Below is a small trained network, with its code and all its weights. Each question gives an input and a target symbol and asks what happens when units are switched off, that is, made to give their printed mean instead of their output.

import numpy as np


def w(rows, s, z=0):
    codes = np.array(rows[::2]) - 128.0
    scale = np.full(codes.shape[1], s)
    scale[-1] = z or s
    return codes * scale


def f(y):
    return y / 2 * (1 + np.tanh(0.7978845608 * (y + 0.044715 * y**3)))


def softmax(a):
    e = np.exp(a - a.max(-1, keepdims=True))
    return e / e.sum(-1, keepdims=True)


def log_softmax(a):
    a = a - a.max(-1, keepdims=True)
    return a - np.log(np.exp(a).sum(-1, keepdims=True))


def net(x, mask):
    ids = ['ΞΣΨαβδηθμπτφ'.index(c) for c in x.split()]
    T = len(ids)
    res = E[ids] + P[:T]
    r = res
    for j in range(2):
        rows = slice(4 * j, 4 * j + 4)
        q, k, v = (r @ M[0][rows].T for M in (Q, K, V))
        z = softmax(np.where(np.tri(T) > 0, q @ k.T / 4**0.5, -1e9)) @ v
        o = O[0][rows]
        res = res + np.where(mask[j], z, o[:, -1]) @ o[:, :-1]
    y = f(res @ A[0][:, :-1].T + A[0][:, -1])
    res = res + np.where(mask[2:10], y, B[0][:, -1]) @ B[0][:, :-1]
    return log_softmax(res[-1] @ U[:, :-1].T + U[:, -1])


Q, K, V, O, A, B = {}, {}, {}, {}, {}, {}
E = w([
[96,109,128,142],'Ξ',
[80,138,145,90],'Σ',
[119,128,122,123],'Ψ',
[138,193,144,97],'α',
[112,88,81,164],'β',
[182,122,251,68],'δ',
[85,121,143,102],'η',
[192,56,92,159],'θ',
[63,115,152,87],'μ',
[142,120,10,205],'π',
[89,183,60,155],'τ',
[147,128,85,154],'φ',
],0.016)
P = w([
[129,148,125,115],'0',
[185,170,184,234],'1',
[109,98,181,160],'2',
[139,169,109,94],'3',
[59,3,86,126],'4',
[113,111,146,164],'5',
[142,159,97,91],'6',
],0.022)
Q[0] = w([
[146,149,185,125],'H1',
[46,94,156,75],'H1',
[81,103,183,128],'H1',
[153,190,211,102],'H1',
[171,226,113,116],'H2',
[91,121,252,254],'H2',
[65,86,127,80],'H2',
[204,106,88,144],'H2',
],0.0087)
K[0] = w([
[211,95,212,78],'H1',
[37,117,71,147],'H1',
[64,106,187,178],'H1',
[165,126,117,79],'H1',
[196,99,119,2],'H2',
[3,210,97,135],'H2',
[224,169,203,136],'H2',
[228,166,95,136],'H2',
],0.0092)
V[0] = w([
[147,36,177,249],'H1',
[163,166,89,52],'H1',
[91,101,219,123],'H1',
[84,85,45,152],'H1',
[30,194,224,85],'H2',
[64,222,177,140],'H2',
[6,203,33,177],'H2',
[2,90,134,252],'H2',
],0.0084)
O[0] = w([
[94,104,105,119,228],'H1',
[163,175,132,101,56],'H1',
[132,80,89,139,62],'H1',
[183,136,155,102,214],'H1',
[158,124,248,118,66],'H2',
[143,78,174,160,187],'H2',
[65,132,184,179,253],'H2',
[83,101,153,146,230],'H2',
],0.013,0.0046)
A[0] = w([
[232,152,121,43,2],'N1',
[130,60,124,194,67],'N2',
[198,134,126,174,57],'N3',
[80,85,190,127,125],'N4',
[140,87,105,50,86],'N5',
[85,83,154,207,176],'N6',
[114,15,106,152,117],'N7',
[108,140,153,5,70],'N8',
],0.013,0.0047)
B[0] = w([
[35,59,165,106,165],'N1',
[177,151,161,67,201],'N2',
[252,110,102,59,137],'N3',
[185,138,64,180,205],'N4',
[144,228,57,133,150],'N5',
[84,96,110,57,252],'N6',
[135,185,186,173,215],'N7',
[255,70,60,155,144],'N8',
],0.0082,0.025)
U = w([
[146,142,135,112,152],'Ξ',
[177,81,102,175,142],'Σ',
[152,159,128,124,140],'Ψ',
[191,134,121,158,144],'α',
[113,237,171,100,34],'β',
[152,96,113,83,62],'δ',
[166,108,114,155,101],'η',
[158,127,78,251,41],'θ',
[148,164,172,61,61],'μ',
[77,85,116,121,92],'π',
[107,59,149,139,254],'τ',
[140,140,94,97,128],'φ',
],0.013,0.0044)

Each question gives the input, a string of symbols that net reads in full, and the target symbol t.
The units are the heads (4 rows each of Q, K, V and O) and the neurons (one row each of A and B). Each row of codes is followed by its name. A weight is (code - 128) times the scale printed after its matrix; where a second scale follows, it is the last column's (O, A, B and U).
mask holds one flag per unit, heads first, then neurons. A switched-off unit (its flag False) gives its mean, the last column of its rows in O or B, instead of its output. The means were averaged over made-up inputs and are rounded, as every weight is.
A unit's drop is (log p(t) with every unit on - log p(t) with that unit switched off) / (log p(t) with every unit on - log p(t) with every unit switched off).
The circuit of an input: a set's keep is (log p(t) with only the set's units on - log p(t) with every unit switched off) / (log p(t) with every unit on - log p(t) with every unit switched off). Starting from all 10 units, units are removed one at a time, each time the one whose removal leaves the highest keep (on an exact tie, the one counted first), for as long as the keep stays at least 0.8.
circuit, biggest first: the units of the circuit, biggest drop first
k most important neurons: the k neurons with the biggest drops, biggest first
which heads matter: for each layer, one digit per head in row order, 1 if its drop is at least 0.15 and else 0, layers parted by /
input η τ Ξ φ θ τ η, target φ: circuit, biggest first : H2
input Ξ Ξ μ π θ θ μ, target φ: 2 most important neurons : N4, N7
input θ π π α, target φ: 2 most important neurons : N8, N7
input δ μ Ψ μ, target δ: 4 most important neurons : N1, N8, N7, N4
input δ τ π α π π π, target δ: circuit, biggest first : H2, N1
input τ τ θ β, target φ: 2 most important neurons : N7, N4
input δ α Ψ Ξ π, target α: which heads matter : 11
input Σ θ θ θ τ, target θ: circuit, biggest first : N6, H2
input τ θ τ μ τ, target θ: circuit, biggest first : H2, N6
input δ δ μ τ π, target δ: which heads matter : 11
input θ θ α α μ, target θ: which heads matter : 01
input π π δ δ θ θ, target π: 2 most important neurons : N6, N4
input α τ β τ π τ τ, target β: which heads matter : 11
input α τ τ π α δ, target τ: circuit, biggest first : H2
input φ θ Σ α π α, target π: circuit, biggest first : N7, N2
input π α δ β, target δ: circuit, biggest first : H2, N7
input α π β δ Ξ φ τ, target δ: circuit, biggest first : H2, N1, N8
input π δ φ Σ α, target δ: 2 most important neurons : N1, N4
input μ θ τ φ, target φ: 3 most important neurons : N7, N4, N5
input τ δ τ τ, target δ: circuit, biggest first : H2, N1
